Below is a small trained network, with its code and all its weights. Each question gives an input and a class and asks what happens when units are switched off, that is, made to give their printed mean instead of their output.

import numpy as np


def w(rows, s, z=0):
    codes = np.array(rows[::2]) - 128.0
    scale = np.full(codes.shape[1], s)
    scale[-1] = z or s
    return codes * scale


def f(y):
    return np.maximum(y, 0)


def log_softmax(a):
    a = a - a.max(-1, keepdims=True)
    return a - np.log(np.exp(a).sum(-1, keepdims=True))


def net(x, mask):
    res = np.array(x, float).reshape(1, 4) / 4 @ E
    y = f(res @ A[0][:, :-1].T + A[0][:, -1])
    res = res + np.where(mask, y, B[0][:, -1]) @ B[0][:, :-1]
    return log_softmax(res[-1] @ U[:, :-1].T + U[:, -1])


A, B = {}, {}
E = w([
[70,248,185,46,138],'x0',
[2,115,131,176,74],'x1',
[159,146,212,154,86],'x2',
[128,131,128,128,125],'x3',
],0.0098)
A[0] = w([
[249,146,163,137,134,87],'n0',
[149,104,169,103,66,207],'n1',
[155,103,84,165,141,34],'n2',
[117,120,5,86,143,45],'n3',
[171,116,201,135,25,225],'n4',
[167,107,134,163,62,78],'n5',
[141,81,147,124,78,141],'n6',
[80,109,134,192,118,166],'n7',
[222,172,75,101,139,71],'n8',
[178,119,106,182,71,16],'n9',
[89,156,69,76,166,36],'n10',
[123,139,23,112,143,83],'n11',
[221,131,117,83,159,88],'n12',
[156,140,114,142,202,113],'n13',
[93,154,132,43,141,132],'n14',
[203,170,116,140,175,104],'n15',
[155,92,84,177,138,65],'n16',
[108,93,65,79,144,49],'n17',
[178,80,66,147,124,42],'n18',
[149,212,168,140,93,142],'n19',
[127,213,114,122,176,31],'n20',
[97,141,111,143,55,100],'n21',
[91,183,100,109,96,3],'n22',
[144,47,105,131,138,33],'n23',
[69,98,129,172,84,95],'n24',
[158,56,111,174,114,3],'n25',
[107,148,190,61,143,84],'n26',
],0.013,0.0028)
B[0] = w([
[73,164,61,205,123,253],'n0',
[90,96,204,177,178,188],'n1',
[217,168,112,70,149,208],'n2',
[81,2,207,221,184,234],'n3',
[94,68,213,206,234,243],'n4',
[210,114,177,120,180,200],'n5',
[196,82,159,159,186,186],'n6',
[48,214,30,147,88,231],'n7',
[9,214,79,149,36,236],'n8',
[190,77,185,64,162,205],'n9',
[185,49,220,109,254,204],'n10',
[67,62,213,219,228,214],'n11',
[46,188,85,145,35,247],'n12',
[91,149,24,164,89,187],'n13',
[229,200,94,35,90,236],'n14',
[62,179,73,205,92,220],'n15',
[219,121,107,42,116,235],'n16',
[75,60,200,245,236,196],'n17',
[220,71,137,82,168,248],'n18',
[198,33,204,94,178,221],'n19',
[192,67,178,26,118,204],'n20',
[27,197,86,122,51,195],'n21',
[131,164,91,75,116,188],'n22',
[195,200,118,15,69,228],'n23',
[71,238,46,111,77,236],'n24',
[209,142,113,29,150,250],'n25',
[213,81,162,49,153,227],'n26',
],0.0072,0.0083)
U = w([
[211,86,148,31,186,79],'0',
[33,184,34,142,89,76],'1',
[128,34,215,174,254,251],'2',
],0.0085,0.0031)

Each question gives the input, the list of numbers given to net, and the class t.
The units are the neurons (one row each of A and B). Each row of codes is followed by its name. A weight is (code - 128) times the scale printed after its matrix; where a second scale follows, it is the last column's (A, B and U).
mask holds one flag per neuron, in row order. A switched-off neuron (its flag False) gives its mean, the last column of its row in B, instead of its output. The means were averaged over made-up inputs and are rounded, as every weight is.
A unit's drop is (log p(t) with every unit on - log p(t) with that unit switched off) / (log p(t) with every unit on - log p(t) with every unit switched off).
The circuit of an input: a set's keep is (log p(t) with only the set's units on - log p(t) with every unit switched off) / (log p(t) with every unit on - log p(t) with every unit switched off). Starting from the 12 units with the biggest drops (on a tie, the unit counted first), units are removed one at a time, each time the one whose removal leaves the highest keep (on an exact tie, the one counted first), for as long as the keep stays at least 0.8.
circuit, biggest first: the units of the circuit, biggest drop first
most important unit: the unit with the biggest drop
top k neurons: the k neurons with the biggest drops, biggest first
drop when u is switched off: that unit's drop, to one decimal
input [1,-5,6,5], class 2: most important unit -> n4
input [-7,8,-4,-4], class 1: top 2 neurons -> (n7 n24)
input [-2,-4,-5,-6], class 2: top 4 neurons -> (n3 n11 n24 n7)
input [-8,8,2,8], class 0: top 4 neurons -> (n25 n9 n5 n8)
input [7,6,1,-8], class 0: top 2 neurons -> (n26 n19)
input [3,-5,6,-5], class 2: top 4 neurons -> (n19 n4 n24 n7)
input [-8,0,8,-5], class 0: top 2 neurons -> (n25 n23)
input [6,-5,7,-7], class 2: top 2 neurons -> (n4 n23)
input [7,6,-8,1], class 2: top 2 neurons -> (n10 n3)
input [-7,7,-3,-3], class 0: top 2 neurons -> (n25 n8)
input [7,-7,-8,-4], class 2: top 4 neurons -> (n10 n3 n11 n17)
input [-7,8,8,6], class 1: top 3 neurons -> (n24 n7 n21)
input [8,7,-6,-8], class 0: top 2 neurons -> (n10 n14)
input [-5,7,1,-6], class 1: circuit, biggest first -> (n24)
input [5,-8,-6,4], class 1: top 2 neurons -> (n8 n12)
input [8,7,-7,3], class 0: top 2 neurons -> (n14 n10)
input [3,-1,-5,-7], class 2: drop when n23 is switched off -> 0.1
input [-6,-7,6,4], class 1: drop when n12 is switched off -> 0.5
input [2,-5,1,-7], class 1: drop when n20 is switched off -> 0.0
input [5,-7,-2,1], class 1: most important unit -> n8
input [7,5,4,8], class 0: drop when n14 is switched off -> 0.1
